Below is a small trained network, with its code and all its weights. Each question gives an input and a target symbol and asks what happens when units are switched off, that is, made to give their printed mean instead of their output.

import numpy as np


def w(rows, s, z=0):
    codes = np.array(rows[::2]) - 128.0
    scale = np.full(codes.shape[1], s)
    scale[-1] = z or s
    return codes * scale


def f(y):
    return y / 2 * (1 + np.tanh(0.7978845608 * (y + 0.044715 * y**3)))


def softmax(a):
    e = np.exp(a - a.max(-1, keepdims=True))
    return e / e.sum(-1, keepdims=True)


def log_softmax(a):
    a = a - a.max(-1, keepdims=True)
    return a - np.log(np.exp(a).sum(-1, keepdims=True))


def net(x, mask):
    ids = ['ΘΨαβεζλμξπτφ'.index(c) for c in x.split()]
    T = len(ids)
    res = E[ids] + P[:T]
    r = res
    for j in range(3):
        rows = slice(2 * j, 2 * j + 2)
        q, k, v = (r @ M[0][rows].T for M in (Q, K, V))
        z = softmax(np.where(np.tri(T) > 0, q @ k.T / 2**0.5, -1e9)) @ v
        o = O[0][rows]
        res = res + np.where(mask[j], z, o[:, -1]) @ o[:, :-1]
    y = f(res @ A[0][:, :-1].T + A[0][:, -1])
    res = res + np.where(mask[3:15], y, B[0][:, -1]) @ B[0][:, :-1]
    return log_softmax(res[-1] @ U[:, :-1].T + U[:, -1])


Q, K, V, O, A, B = {}, {}, {}, {}, {}, {}
E = w([
[232,69,133,92,157,137,151,53,188],'Θ',
[173,121,175,184,105,152,63,127,217],'Ψ',
[168,134,89,81,213,144,105,149,126],'α',
[162,124,152,135,76,129,89,165,171],'β',
[192,79,174,134,189,169,97,133,69],'ε',
[104,106,69,145,172,109,113,93,93],'ζ',
[85,141,168,103,166,145,86,134,251],'λ',
[93,144,175,89,121,122,113,153,170],'μ',
[164,119,88,172,130,122,204,66,135],'ξ',
[155,179,144,184,74,131,104,153,131],'π',
[98,54,135,149,161,148,82,136,93],'τ',
[111,198,134,120,66,152,126,152,112],'φ',
],0.02)
P = w([
[130,124,148,90,142,2,184,209,162],'0',
[164,176,136,106,121,87,91,168,154],'1',
[153,183,152,106,105,107,95,157,160],'2',
[146,168,126,111,110,130,101,141,161],'3',
[146,153,116,111,107,146,101,118,154],'4',
[147,151,117,113,103,162,106,97,141],'5',
[141,149,112,113,101,174,96,81,147],'6',
[131,150,110,104,93,195,98,70,141],'7',
[135,159,114,105,98,208,97,56,153],'8',
[126,156,115,91,103,182,104,73,145],'9',
],0.0092)
Q[0] = w([
[137,134,140,126,64,121,187,128,189],'H0',
[119,204,176,117,38,119,84,175,190],'H0',
[133,198,205,94,1,96,163,138,229],'H1',
[98,215,143,154,90,118,46,200,161],'H1',
[122,32,20,118,236,178,141,96,44],'H2',
[91,178,137,141,127,137,42,175,128],'H2',
],0.011)
K[0] = w([
[169,96,133,194,165,51,114,141,106],'H0',
[135,143,148,113,150,10,167,172,127],'H0',
[149,112,116,126,130,47,170,166,92],'H1',
[124,104,168,138,165,56,132,188,154],'H1',
[119,137,127,110,107,248,96,46,156],'H2',
[159,127,147,135,145,43,133,127,158],'H2',
],0.014)
V[0] = w([
[125,114,80,216,101,130,144,95,104],'H0',
[124,213,130,179,98,191,165,168,71],'H0',
[136,133,185,49,184,149,120,148,95],'H1',
[86,167,85,131,187,120,168,84,164],'H1',
[8,107,138,157,120,98,118,134,76],'H2',
[107,181,101,15,91,126,183,159,85],'H2',
],0.011)
O[0] = w([
[197,111,170,105,118,162,90,201,145,2],'H0',
[148,90,100,2,57,149,110,138,217,93],'H0',
[53,48,86,64,76,157,144,23,147,134],'H1',
[221,228,62,132,223,235,134,66,81,53],'H1',
[62,216,118,182,39,126,50,7,173,94],'H2',
[36,112,96,164,138,227,167,128,174,126],'H2',
],0.0091,0.0041)
A[0] = w([
[84,227,200,127,97,130,28,115,156,12],'N0',
[47,121,169,223,69,172,76,195,102,150],'N1',
[183,29,104,133,200,89,174,145,48,75],'N2',
[184,232,56,160,115,64,180,126,155,129],'N3',
[101,163,140,130,24,167,122,206,230,68],'N4',
[205,159,56,105,205,196,42,61,79,232],'N5',
[235,118,168,102,198,105,136,165,57,114],'N6',
[144,22,111,64,127,134,109,174,79,63],'N7',
[143,68,210,54,213,106,102,41,205,254],'N8',
[151,106,193,137,142,254,252,158,94,202],'N9',
[122,140,22,196,235,157,198,186,148,57],'N10',
[182,231,166,135,95,87,53,184,193,142],'N11',
],0.0062,0.0047)
B[0] = w([
[140,2,220,112,108,125,167,105,66,212],'N0',
[103,77,166,129,184,103,89,197,157,226],'N1',
[89,132,187,60,127,142,126,81,86,217],'N2',
[119,64,124,78,171,116,102,69,232,179],'N3',
[202,172,157,73,214,99,148,101,146,249],'N4',
[114,84,88,119,137,146,54,128,123,210],'N5',
[35,183,153,133,105,138,97,140,191,255],'N6',
[131,161,124,155,98,123,113,73,199,185],'N7',
[143,159,86,166,81,115,135,160,60,232],'N8',
[164,92,106,165,138,125,175,162,187,195],'N9',
[168,149,154,93,70,111,195,147,127,177],'N10',
[168,135,107,111,79,180,150,107,58,223],'N11',
],0.0088,0.009)
U = w([
[110,94,174,74,211,178,125,112,203,54],'Θ',
[123,254,144,134,112,108,83,134,97,141],'Ψ',
[238,115,103,44,157,102,173,127,45,154],'α',
[182,110,78,186,96,150,216,121,122,227],'β',
[166,106,183,113,83,110,192,16,104,3],'ε',
[194,240,78,173,176,77,118,23,117,223],'ζ',
[134,89,133,79,228,227,87,114,21,103],'λ',
[126,144,167,153,184,185,176,155,74,68],'μ',
[47,186,120,204,92,190,133,104,163,65],'ξ',
[142,176,120,161,117,225,116,177,101,161],'π',
[128,42,108,156,223,90,100,221,105,166],'τ',
[113,78,3,84,12,108,93,154,149,201],'φ',
],0.0056,0.0044)

Each question gives the input, a string of symbols that net reads in full, and the target symbol t.
The units are the heads (2 rows each of Q, K, V and O) and the neurons (one row each of A and B). Each row of codes is followed by its name. A weight is (code - 128) times the scale printed after its matrix; where a second scale follows, it is the last column's (O, A, B and U).
mask holds one flag per unit, heads first, then neurons. A switched-off unit (its flag False) gives its mean, the last column of its rows in O or B, instead of its output. The means were averaged over made-up inputs and are rounded, as every weight is.
A unit's drop is (log p(t) with every unit on - log p(t) with that unit switched off) / (log p(t) with every unit on - log p(t) with every unit switched off).
The circuit of an input: a set's keep is (log p(t) with only the set's units on - log p(t) with every unit switched off) / (log p(t) with every unit on - log p(t) with every unit switched off). Starting from the 12 units with the biggest drops (on a tie, the unit counted first), units are removed one at a time, each time the one whose removal leaves the highest keep (on an exact tie, the one counted first), for as long as the keep stays at least 0.8.
units of the circuit, in order: the units of the circuit, biggest drop first
most important unit: the unit with the biggest drop
k most important neurons: the k neurons with the biggest drops, biggest first
heads that matter: for each layer, one digit per head in row order, 1 if its drop is at least 0.15 and else 0, layers parted by /
input τ φ φ τ φ τ φ β, target ε: units of the circuit, in order : [H2, N0]
input ξ τ φ λ ζ Ψ Ψ, target π: units of the circuit, in order : [H1, H0, N11, N4]
input Θ τ π φ ζ λ μ, target μ: units of the circuit, in order : [H0, H2, N6, N10]
input τ φ ζ Ψ μ, target ε: heads that matter : 001
input π β Ψ τ β φ φ Θ, target β: heads that matter : 001
input ε β λ τ Ψ φ, target φ: heads that matter : 011
input φ ξ Ψ τ Ψ ε τ λ ζ, target λ: 3 most important neurons : [N5, N2, N7]
input μ λ φ λ φ τ Ψ φ, target ξ: units of the circuit, in order : [H0, H2]
input β φ τ τ, target φ: most important unit : H0
input φ Θ ε ε, target Θ: units of the circuit, in order : [H2, N6]
input Θ Θ μ Ψ φ λ ξ φ, target μ: units of the circuit, in order : [H0, H2, N6]
input φ τ μ, target Θ: units of the circuit, in order : [H2, N4, H0]
input φ α Ψ Ψ τ φ π Ψ φ ζ, target φ: 4 most important neurons : [N4, N6, N7, N8]
input ε ξ Ψ ε φ α, target φ: most important neuron : [N4]
input ζ Θ ξ, target Θ: units of the circuit, in order : [N3, H1, N8]
input Ψ ζ φ ε Θ τ μ λ, target Ψ: heads that matter : 001
input τ φ φ ξ φ ζ, target φ: heads that matter : 100
input λ φ φ Ψ τ ζ Θ, target ζ: 3 most important neurons : [N0, N1, N8]
input φ μ τ, target φ: units of the circuit, in order : [H1, N4]
input φ ε τ μ φ τ τ φ ξ, target β: heads that matter : 001
input ξ φ φ τ Θ β, target π: 2 most important neurons : [N6, N11]
